Below is a small trained network, with its code and all its weights. Each question gives an input and a class and asks what happens when units are switched off, that is, made to give their printed mean instead of their output.

import numpy as np


def w(rows, s, z=0):
    codes = np.array(rows[::2]) - 128.0
    scale = np.full(codes.shape[1], s)
    scale[-1] = z or s
    return codes * scale


def norm(h):
    return h / np.sqrt((h * h).mean(-1, keepdims=True) + 1e-5)


def f(y):
    return np.maximum(y, 0)


def log_softmax(a):
    a = a - a.max(-1, keepdims=True)
    return a - np.log(np.exp(a).sum(-1, keepdims=True))


def net(x, mask):
    res = np.array(x, float).reshape(1, 8) / 4 @ E
    u = 0
    for l in range(2):
        y = f(norm(res) @ A[l][:, :-1].T + A[l][:, -1])
        res = res + np.where(mask[u : u + 4], y, B[l][:, -1]) @ B[l][:, :-1]
        u += 4
    return log_softmax(norm(res)[-1] @ U[:, :-1].T + U[:, -1])


A, B = {}, {}
E = w([
[155,94,35,253],'x0',
[133,131,137,135],'x1',
[134,14,164,143],'x2',
[121,244,129,136],'x3',
[126,125,126,128],'x4',
[119,133,155,140],'x5',
[116,129,133,129],'x6',
[130,133,125,130],'x7',
],0.0052)
A[0] = w([
[128,167,67,158,241],'L0N0',
[162,90,227,100,6],'L0N1',
[182,117,2,19,137],'L0N2',
[98,113,69,220,197],'L0N3',
],0.0076,0.0021)
B[0] = w([
[16,110,172,91,218],'L0N0',
[87,121,125,34,197],'L0N1',
[149,144,201,182,187],'L0N2',
[103,117,111,254,253],'L0N3',
],0.0077,0.0047)
A[1] = w([
[103,180,138,64,251],'L1N0',
[52,194,142,92,223],'L1N1',
[147,175,2,166,70],'L1N2',
[107,241,64,208,195],'L1N3',
],0.0083,0.0017)
B[1] = w([
[206,141,164,242,239],'L1N0',
[208,95,122,153,253],'L1N1',
[129,190,180,2,166],'L1N2',
[48,153,66,25,245],'L1N3',
],0.008,0.0051)
U = w([
[220,114,218,145,252],'0',
[22,128,72,187,222],'1',
[191,250,154,132,41],'2',
[51,204,61,56,52],'3',
[130,31,172,37,110],'4',
[120,36,83,201,74],'5',
],0.014,0.0027)

Each question gives the input, the list of numbers given to net, and the class t.
The units are the neurons (one row each of A and B). Each row of codes is followed by its name. A weight is (code - 128) times the scale printed after its matrix; where a second scale follows, it is the last column's (A, B and U).
mask holds one flag per neuron, layer by layer. A switched-off neuron (its flag False) gives its mean, the last column of its row in B, instead of its output. The means were averaged over made-up inputs and are rounded, as every weight is.
A unit's drop is (log p(t) with every unit on - log p(t) with that unit switched off) / (log p(t) with every unit on - log p(t) with every unit switched off).
The circuit of an input: a set's keep is (log p(t) with only the set's units on - log p(t) with every unit switched off) / (log p(t) with every unit on - log p(t) with every unit switched off). Starting from all 8 units, units are removed one at a time, each time the one whose removal leaves the highest keep (on an exact tie, the one counted first), for as long as the keep stays at least 0.8.
units of the circuit, in order: the units of the circuit, biggest drop first
most important unit: the unit with the biggest drop
top k neurons: the k neurons with the biggest drops, biggest first
top k neurons in layer l: the k neurons of layer l with the biggest drops, biggest first
drop of u: that unit's drop, to one decimal
input [4,-8,-7,7,-7,-5,4,4], class 3: top 2 neurons in layer 1 => L1N3; L1N2
input [5,-1,-2,2,-5,-2,0,-3], class 3: top neuron in layer 1 => L1N3
input [1,1,-1,5,-4,1,5,-3], class 3: top 2 neurons => L1N3; L0N1
input [-2,-7,-1,-1,6,-3,-1,2], class 0: top 2 neurons => L0N3; L1N3
input [5,-2,6,1,-8,4,-7,3], class 1: units of the circuit, in order => L1N1; L1N0
input [2,-7,-2,2,-8,4,-2,-7], class 3: top 2 neurons => L1N3; L1N0
input [3,2,-2,-7,-6,4,6,3], class 1: top 3 neurons => L0N3; L1N1; L1N0
input [-5,0,-1,-6,3,3,6,-8], class 0: top 2 neurons => L1N3; L1N0
input [0,4,-3,-4,8,-3,6,2], class 0: top 2 neurons in layer 0 => L0N2; L0N3
input [1,4,-1,4,7,6,7,-8], class 3: top 3 neurons => L1N3; L0N1; L0N2
input [8,8,-6,7,6,8,4,3], class 3: top 3 neurons in layer 1 => L1N3; L1N2; L1N0
input [-8,-6,-6,-8,0,3,-1,-3], class 0: top 2 neurons => L1N0; L1N3
input [1,5,-3,6,5,-7,-5,1], class 3: top 2 neurons => L1N3; L0N1
input [6,2,-2,-6,1,-7,-5,1], class 1: most important unit => L1N1
input [8,-1,-3,6,-5,-1,-4,-5], class 3: top 3 neurons in layer 1 => L1N3; L1N2; L1N0
input [6,-3,0,5,6,8,-5,8], class 3: top 4 neurons => L1N3; L1N2; L1N0; L0N2
input [6,6,-5,5,-1,7,1,-2], class 3: drop of L1N3 => 0.4
input [7,8,-7,4,0,8,-6,-8], class 3: drop of L1N2 => 0.2
input [-4,-2,-1,-4,4,4,5,-5], class 0: drop of L1N3 => 0.6
input [6,3,-1,1,-7,7,6,-2], class 3: most important unit => L1N3
